Below is a small trained network, with its code and all its weights. Each question gives an input and a class and asks what happens when units are switched off, that is, made to give their printed mean instead of their output.

import numpy as np


def w(rows, s, z=0):
    codes = np.array(rows[::2]) - 128.0
    scale = np.full(codes.shape[1], s)
    scale[-1] = z or s
    return codes * scale


def norm(h):
    return h / np.sqrt((h * h).mean(-1, keepdims=True) + 1e-5)


def f(y):
    return np.maximum(y, 0)


def log_softmax(a):
    a = a - a.max(-1, keepdims=True)
    return a - np.log(np.exp(a).sum(-1, keepdims=True))


def net(x, mask):
    res = np.array(x, float).reshape(1, 4) / 4 @ E
    u = 0
    for l in range(2):
        y = f(norm(res) @ A[l][:, :-1].T + A[l][:, -1])
        res = res + np.where(mask[u : u + 6], y, B[l][:, -1]) @ B[l][:, :-1]
        u += 6
    return log_softmax(norm(res)[-1] @ U[:, :-1].T + U[:, -1])


A, B = {}, {}
E = w([
[125,69,67,193,29,51,149,35,126],'x0',
[74,100,122,167,184,218,48,125,12],'x1',
[75,113,112,184,176,112,137,4,209],'x2',
[147,71,171,163,111,81,2,188,153],'x3',
],0.0062)
A[0] = w([
[203,100,120,196,62,6,166,106,213,83],'L0N0',
[158,175,105,72,67,83,130,230,154,34],'L0N1',
[147,41,120,85,54,90,152,68,153,19],'L0N2',
[182,1,112,185,126,141,44,143,96,9],'L0N3',
[167,223,131,115,62,196,174,143,119,243],'L0N4',
[84,93,162,147,161,140,103,182,64,104],'L0N5',
],0.0075,0.0014)
B[0] = w([
[164,236,86,180,205,253,171,147,161,254],'L0N0',
[177,91,239,55,197,148,41,170,75,214],'L0N1',
[10,250,85,69,243,219,87,89,226,192],'L0N2',
[125,9,126,237,91,61,191,248,117,216],'L0N3',
[207,25,60,206,85,12,157,18,109,210],'L0N4',
[221,69,129,130,119,217,17,76,112,199],'L0N5',
],0.006,0.0071)
A[1] = w([
[73,217,56,163,108,172,226,28,219,248],'L1N0',
[146,169,139,128,115,151,154,160,201,47],'L1N1',
[228,131,69,122,230,254,196,63,61,248],'L1N2',
[133,174,179,50,134,4,86,136,124,70],'L1N3',
[146,175,159,91,199,227,106,241,146,27],'L1N4',
[25,144,130,135,104,213,130,78,63,7],'L1N5',
],0.0067,0.0014)
B[1] = w([
[72,119,59,95,189,6,209,152,198,241],'L1N0',
[101,98,104,158,167,124,78,112,96,157],'L1N1',
[109,166,120,162,159,159,94,185,117,250],'L1N2',
[163,167,169,116,56,99,170,20,136,144],'L1N3',
[81,247,151,123,132,139,124,82,44,197],'L1N4',
[211,202,205,153,168,138,144,142,68,152],'L1N5',
],0.011)
U = w([
[61,155,143,87,88,171,103,75,158,1],'0',
[189,117,172,31,85,63,171,108,120,50],'1',
[71,171,52,136,202,86,196,140,195,219],'2',
[111,104,134,84,97,246,171,90,192,14],'3',
[153,195,167,142,179,219,75,158,52,206],'4',
[110,5,115,174,79,125,78,177,108,216],'5',
],0.013,0.0031)

Each question gives the input, the list of numbers given to net, and the class t.
The units are the neurons (one row each of A and B). Each row of codes is followed by its name. A weight is (code - 128) times the scale printed after its matrix; where a second scale follows, it is the last column's (A, B and U).
mask holds one flag per neuron, layer by layer. A switched-off neuron (its flag False) gives its mean, the last column of its row in B, instead of its output. The means were averaged over made-up inputs and are rounded, as every weight is.
A unit's drop is (log p(t) with every unit on - log p(t) with that unit switched off) / (log p(t) with every unit on - log p(t) with every unit switched off).
The circuit of an input: a set's keep is (log p(t) with only the set's units on - log p(t) with every unit switched off) / (log p(t) with every unit on - log p(t) with every unit switched off). Starting from all 12 units, units are removed one at a time, each time the one whose removal leaves the highest keep (on an exact tie, the one counted first), for as long as the keep stays at least 0.8.
circuit, biggest first: the units of the circuit, biggest drop first
k most important neurons: the k neurons with the biggest drops, biggest first
top k neurons in layer l: the k neurons of layer l with the biggest drops, biggest first
drop when u is switched off: that unit's drop, to one decimal
input [2,7,-6,8], class 5: circuit, biggest first	L0N3
input [3,7,2,1], class 5: circuit, biggest first	L0N3, L0N0
input [1,-3,0,4], class 4: 2 most important neurons	L0N1, L1N4
input [2,-6,-7,-4], class 4: top 2 neurons in layer 0	L0N1, L0N0
input [-3,1,3,5], class 5: 2 most important neurons	L0N0, L0N3
input [-3,5,-5,8], class 5: 3 most important neurons	L0N3, L0N0, L0N2
input [-1,-8,2,5], class 4: 2 most important neurons	L0N1, L1N4
input [0,-8,-8,5], class 4: 2 most important neurons	L0N0, L1N0
input [-7,-8,1,-4], class 1: top 2 neurons in layer 0	L0N0, L0N1
input [-1,4,4,1], class 4: top 2 neurons in layer 0	L0N4, L0N5
input [-3,-4,-6,1], class 1: top 2 neurons in layer 0	L0N0, L0N4
input [0,1,7,7], class 5: 4 most important neurons	L0N3, L1N0, L0N2, L1N4
input [1,0,-3,6], class 5: 2 most important neurons	L0N3, L0N2
input [-6,-2,2,5], class 4: circuit, biggest first	L1N0
input [4,0,-4,0], class 4: 2 most important neurons	L0N1, L1N0
input [-3,-8,-6,-5], class 1: 2 most important neurons	L0N4, L0N1
input [3,-8,-5,5], class 4: 2 most important neurons	L0N1, L0N0
input [-3,-3,-5,-3], class 1: 2 most important neurons	L0N0, L0N4
input [1,3,-7,0], class 5: top 2 neurons in layer 0	L0N0, L0N4
input [6,-6,-6,8], class 4: 3 most important neurons	L0N1, L0N0, L1N0
input [1,-8,-1,3], class 4: 2 most important neurons	L0N1, L1N4
input [5,5,-2,1], class 5: most important neuron	L0N3
input [5,8,-7,1], class 5: top 2 neurons in layer 0	L0N3, L0N0
input [2,4,-4,8], class 5: drop when L1N4 is switched off	0.0
input [-5,-8,-7,-8], class 1: drop when L0N0 is switched off	0.4
input [2,6,5,3], class 5: drop when L0N3 is switched off	0.2
input [-2,-5,0,8], class 4: most important neuron	L1N0
